[[ 13  -6]
 [-10   2]
 [-37  16]
 [ -9   1]
 [ 17   3]
 [ -4   1]
 [  8  -4]
 [  2  -2]
 [ 18 -11]
 [  4  -2]
 [ 10  -4]
 [ 10   0]]
=>
[[-10   2]
 [ -9   1]
 [ -4   1]
 [  2  -2]
 [  4  -2]
 [ 10   0]]

[[ 7 13 13 28]
 [ 8  9  8 37]
 [ 8 14 18 23]
 [ 8 12 23 19]
 [ 9  8 22 22]
 [ 7 15 14 25]
 [ 8 12 11 32]
 [ 9  7 11 35]]
=>
[[ 8  9  8 37]
 [ 8 12 23 19]
 [ 7 15 14 25]
 [ 9  7 11 35]]

[[ 33   7  20  12  -4  12  13 -14]
 [ -8  -2 -34 -26   3 -26 -26  14]
 [  7  -1  31  15   0  14  14 -14]
 [ -7 -40   2   0   2  -1   0  13]
 [ 14  -5  34  24  -4  24  24 -12]
 [ -1  -5  -5  28  41  28  28  -6]]
=>
[[ -8  -2 -34 -26   3 -26 -26  14]
 [ -7 -40   2   0   2  -1   0  13]
 [ -1  -5  -5  28  41  28  28  -6]]

[[14 14  6 10 11  5  4 17]
 [ 6 38  7  2  5 14 12 10]
 [ 3 18  4  6  4  4  6  6]
 [14 10 20  3  6  5  6  9]
 [ 7  7 17  6  7 10  5  4]
 [ 9  8 10 14  4 14 41 10]
 [13  6 22  6  4  3 13  5]
 [ 5 13 11  8  8  7  6 26]
 [ 4 36 19 15  8  8  6 22]]
=>
[[ 6 38  7  2  5 14 12 10]
 [14 10 20  3  6  5  6  9]
 [ 9  8 10 14  4 14 41 10]
 [ 5 13 11  8  8  7  6 26]]

[[  3   6  -7  23 -27   2  -6 -28  39 -18  -9  -9  30  16  28 -13]
 [ 31  29  30  23 -26  32  30 -47  14 -13  25  24  21 -16  18 -11]]
=>
[[ 31  29  30  23 -26  32  30 -47  14 -13  25  24  21 -16  18 -11]]

[[  4 -15 -20   1  28 -13  13   0]
 [ 17  21  -7  -1  10  -3 -16  -8]
 [ -6  33 -15 -21 -19  -5  33 -24]
 [  7 -11 -34   6   1  34 -10  -8]
 [ -5 -10   1   5  48   2   0  25]
 [ -7  11  -6   5   6  -5 -41  46]
 [-23  -3  -4   8   5 -41 -19  21]
 [-24 -26   9   7  24   5 -23  27]]
=>
[[ 17  21  -7  -1  10  -3 -16  -8]
 [  7 -11 -34   6   1  34 -10  -8]
 [ -7  11  -6   5   6  -5 -41  46]
 [-24 -26   9   7  24   5 -23  27]]

[[ -5  20  18  13   1  13  13 -19]
 [ 13  35 -10  17  17  17  18  -7]
 [  1  -7   9 -17 -32 -18 -17   7]
 [-38 -14  10 -16 -13 -16 -16   7]]
=>
[[ 13  35 -10  17  17  17  18  -7]
 [-38 -14  10 -16 -13 -16 -16   7]]
---
[[  4  15 -41]
 [-10  11  21]
 [  2  16  -8]
 [ -7   3 -11]
 [-10  32 -18]]
=>
[[-10  11  21]
 [  2  16  -8]]

[[-20 -42 -34]
 [-44 -34 -27]
 [-39 -41 -29]]
=>
[[-44 -34 -27]
 [-39 -41 -29]]

[[-27 -39   6  -8]
 [ -7 -10   0  -6]
 [  2  -3  -6  -2]
 [ -3 -10   0  -4]]
=>
[[ -7 -10   0]
 [  2  -3  -6]]

[[  1 -39   3]
 [ 24  11  39]
 [ 12 -27  21]
 [  9  42  21]
 [-22  -4 -33]]
=>
[[ 24  11  39]
 [ 12 -27  21]]

[[ 22 -21 -42  43]
 [-39 -35 -23  -5]
 [ 17 -21 -43  45]
 [ 28  35 -14 -27]
 [ 41 -25 -16 -24]]
=>
[[-39 -35 -23]
 [ 17 -21 -43]]

[[-44  29 -12  46 -36]
 [-11 -26 -32 -23 -44]
 [ -1  -5 -24 -11 -30]]
=>
[[-11 -26 -32]
 [ -1  -5 -24]]

[[ -9  -4  -3  -3  12]
 [-48   0  -1   5  24]
 [ -7 -10  -7   4  25]
 [ -4   3   3 -10  -9]
 [-17  14   8  -6  13]]
=>
[[-48   0  -1]
 [ -7 -10  -7]]
